Here is a tiny trained network, its code and every weight. The questions are about switching its units off for an input and a class, where a switched-off unit gives its printed mean instead of its output.

import numpy as np


def w(rows, s, z=0):
    codes = np.array(rows[::2]) - 128.0
    scale = np.full(codes.shape[1], s)
    scale[-1] = z or s
    return codes * scale


def f(y):
    return np.maximum(y, 0)


def log_softmax(a):
    a = a - a.max(-1, keepdims=True)
    return a - np.log(np.exp(a).sum(-1, keepdims=True))


def net(x, mask):
    res = np.array(x, float).reshape(1, 5) / 4 @ E
    y = f(res @ A[0][:, :-1].T + A[0][:, -1])
    res = res + np.where(mask, y, B[0][:, -1]) @ B[0][:, :-1]
    return log_softmax(res[-1] @ U[:, :-1].T + U[:, -1])


A, B = {}, {}
E = w([
[145,51,124,192,124,66,1,181,88],'x0',
[47,63,63,61,129,113,110,77,163],'x1',
[107,120,150,24,195,63,155,233,179],'x2',
[68,140,205,195,130,54,129,89,163],'x3',
[60,182,160,53,59,123,101,163,67],'x4',
],0.009)
A[0] = w([
[171,88,112,159,168,146,141,116,184,45],'neuron 1',
[101,101,138,124,108,145,109,99,139,108],'neuron 2',
[140,98,143,60,180,97,139,162,173,1],'neuron 3',
[143,94,111,141,176,131,145,101,150,83],'neuron 4',
[145,170,106,162,74,158,123,87,66,39],'neuron 5',
[13,137,211,174,124,70,105,69,192,218],'neuron 6',
[153,156,85,96,94,149,93,146,113,83],'neuron 7',
[88,116,108,131,103,154,92,27,101,70],'neuron 8',
[169,179,156,78,126,158,253,28,142,71],'neuron 9',
[233,211,204,178,97,163,147,216,84,123],'neuron 10',
[181,108,56,65,117,227,93,151,116,81],'neuron 11',
[57,196,171,50,2,134,53,156,52,132],'neuron 12',
[135,111,125,153,112,173,111,41,90,71],'neuron 13',
[215,90,108,148,180,121,138,79,202,70],'neuron 14',
[143,138,78,169,64,210,89,59,103,76],'neuron 15',
[218,100,38,57,111,178,129,177,74,136],'neuron 16',
[126,56,105,147,82,105,91,158,110,7],'neuron 17',
[28,66,50,62,114,133,92,44,183,58],'neuron 18',
[134,96,112,46,178,105,128,182,168,109],'neuron 19',
[110,160,158,78,162,105,154,226,124,168],'neuron 20',
[62,61,85,54,104,123,110,74,101,57],'neuron 21',
[131,93,123,117,108,111,80,127,144,37],'neuron 22',
[189,82,89,161,186,129,160,108,162,51],'neuron 23',
[139,154,128,116,57,157,99,76,90,105],'neuron 24',
[146,145,192,152,115,73,165,112,107,96],'neuron 25',
[110,58,76,127,124,100,120,110,131,145],'neuron 26',
[150,127,123,137,59,97,140,67,111,42],'neuron 27',
[86,190,136,84,86,154,152,96,144,98],'neuron 28',
[185,82,141,164,129,78,35,164,84,69],'neuron 29',
[130,144,115,118,119,155,218,115,151,4],'neuron 30',
[126,112,132,136,115,127,14,153,121,137],'neuron 31',
],0.0096,0.0027)
B[0] = w([
[135,81,96,120,82,148,144,119,87,165],'neuron 1',
[150,133,132,113,128,109,119,110,130,149],'neuron 2',
[130,121,151,147,77,88,134,210,140,179],'neuron 3',
[137,94,104,126,124,147,149,126,106,156],'neuron 4',
[153,106,126,133,120,92,138,170,162,187],'neuron 5',
[86,142,162,131,127,81,192,40,144,224],'neuron 6',
[112,127,147,144,105,108,147,91,122,165],'neuron 7',
[165,120,146,141,128,104,143,174,157,183],'neuron 8',
[43,151,108,115,195,162,52,165,124,225],'neuron 9',
[248,210,149,108,142,153,90,93,135,224],'neuron 10',
[79,143,179,137,103,90,165,51,133,203],'neuron 11',
[140,22,56,150,81,179,157,95,53,250],'neuron 12',
[121,95,141,103,126,98,155,187,147,183],'neuron 13',
[147,54,92,137,95,149,145,111,72,182],'neuron 14',
[143,102,140,138,158,77,156,193,170,210],'neuron 15',
[66,161,161,133,126,83,163,44,149,217],'neuron 16',
[66,149,140,120,132,161,96,164,136,173],'neuron 17',
[228,218,153,115,113,157,76,115,114,216],'neuron 18',
[150,92,139,138,160,96,157,177,174,199],'neuron 19',
[170,74,115,154,150,89,147,171,160,202],'neuron 20',
[196,179,136,142,118,152,120,113,123,193],'neuron 21',
[97,155,137,128,119,163,125,149,142,153],'neuron 22',
[135,78,93,139,90,137,141,104,71,175],'neuron 23',
[150,91,118,138,148,102,149,161,147,184],'neuron 24',
[137,149,144,104,102,105,150,78,139,167],'neuron 25',
[170,158,118,118,186,152,110,117,121,172],'neuron 26',
[120,123,141,121,109,103,146,165,138,158],'neuron 27',
[67,113,114,125,155,158,86,146,109,190],'neuron 28',
[51,170,108,102,178,178,84,164,140,212],'neuron 29',
[78,149,123,125,114,155,74,159,134,171],'neuron 30',
[71,126,108,106,184,140,98,149,129,194],'neuron 31',
],0.018,0.014)
U = w([
[171,63,155,149,106,88,145,234,202,13],'0',
[42,138,108,111,146,209,46,168,131,52],'1',
[165,30,66,147,82,189,143,100,38,236],'2',
[254,195,169,123,104,181,81,114,129,184],'3',
[69,133,200,142,106,91,178,26,151,139],'4',
[154,80,124,136,172,130,144,113,140,248],'5',
],0.0098,0.0018)

Each question gives the input, the list of numbers given to net, and the class t.
The units are the neurons (one row each of A and B). Each row of codes is followed by its name. A weight is (code - 128) times the scale printed after its matrix; where a second scale follows, it is the last column's (A, B and U).
mask holds one flag per neuron, in row order. A switched-off neuron (its flag False) gives its mean, the last column of its row in B, instead of its output. The means were averaged over made-up inputs and are rounded, as every weight is.
A unit's drop is (log p(t) with every unit on - log p(t) with that unit switched off) / (log p(t) with every unit on - log p(t) with every unit switched off).
The circuit of an input: a set's keep is (log p(t) with only the set's units on - log p(t) with every unit switched off) / (log p(t) with every unit on - log p(t) with every unit switched off). Starting from the 12 units with the biggest drops (on a tie, the unit counted first), units are removed one at a time, each time the one whose removal leaves the highest keep (on an exact tie, the one counted first), for as long as the keep stays at least 0.8.
units of the circuit, in order: the units of the circuit, biggest drop first
most important unit: the unit with the biggest drop
top k neurons: the k neurons with the biggest drops, biggest first
drop of u: that unit's drop, to one decimal
input [-4,7,-2,1,-4], class 3: units of the circuit, in order -> [neuron 18]
input [-6,-7,3,-1,-3], class 3: top 4 neurons -> [neuron 10; neuron 29; neuron 31; neuron 17]
input [-6,4,-2,5,1], class 1: top 2 neurons -> [neuron 9; neuron 16]
input [-1,-3,3,4,2], class 4: top 3 neurons -> [neuron 18; neuron 6; neuron 15]
input [6,-5,-2,-2,1], class 1: top 3 neurons -> [neuron 29; neuron 18; neuron 31]
input [7,-6,6,-2,5], class 1: top 2 neurons -> [neuron 29; neuron 31]
input [-6,3,3,-1,-6], class 1: top 3 neurons -> [neuron 9; neuron 12; neuron 30]
input [5,2,-6,-7,0], class 4: top 2 neurons -> [neuron 16; neuron 11]
input [6,-6,-1,-1,8], class 2: top 2 neurons -> [neuron 12; neuron 9]
input [-1,4,-7,6,-6], class 0: top 3 neurons -> [neuron 12; neuron 15; neuron 8]
input [-4,6,-4,3,-7], class 2: top 3 neurons -> [neuron 14; neuron 10; neuron 23]
input [1,5,0,-4,1], class 3: top 3 neurons -> [neuron 18; neuron 6; neuron 21]
input [4,5,-5,4,5], class 0: top 3 neurons -> [neuron 8; neuron 10; neuron 15]
input [-4,7,6,-6,-6], class 3: top 4 neurons -> [neuron 18; neuron 12; neuron 21; neuron 15]
input [-7,-5,-5,3,2], class 1: most important unit -> neuron 9
input [-5,1,-3,-7,2], class 4: top 2 neurons -> [neuron 11; neuron 16]
input [8,7,7,5,7], class 1: top 2 neurons -> [neuron 29; neuron 31]
input [-8,-6,2,3,-8], class 1: drop of neuron 30 -> 0.6
input [-3,8,0,-6,-6], class 3: drop of neuron 18 -> 1.8
input [5,6,0,-5,5], class 3: drop of neuron 26 -> 0.1
input [5,0,4,7,0], class 4: most important unit -> neuron 6
input [1,2,4,-3,6], class 2: drop of neuron 12 -> 1.7
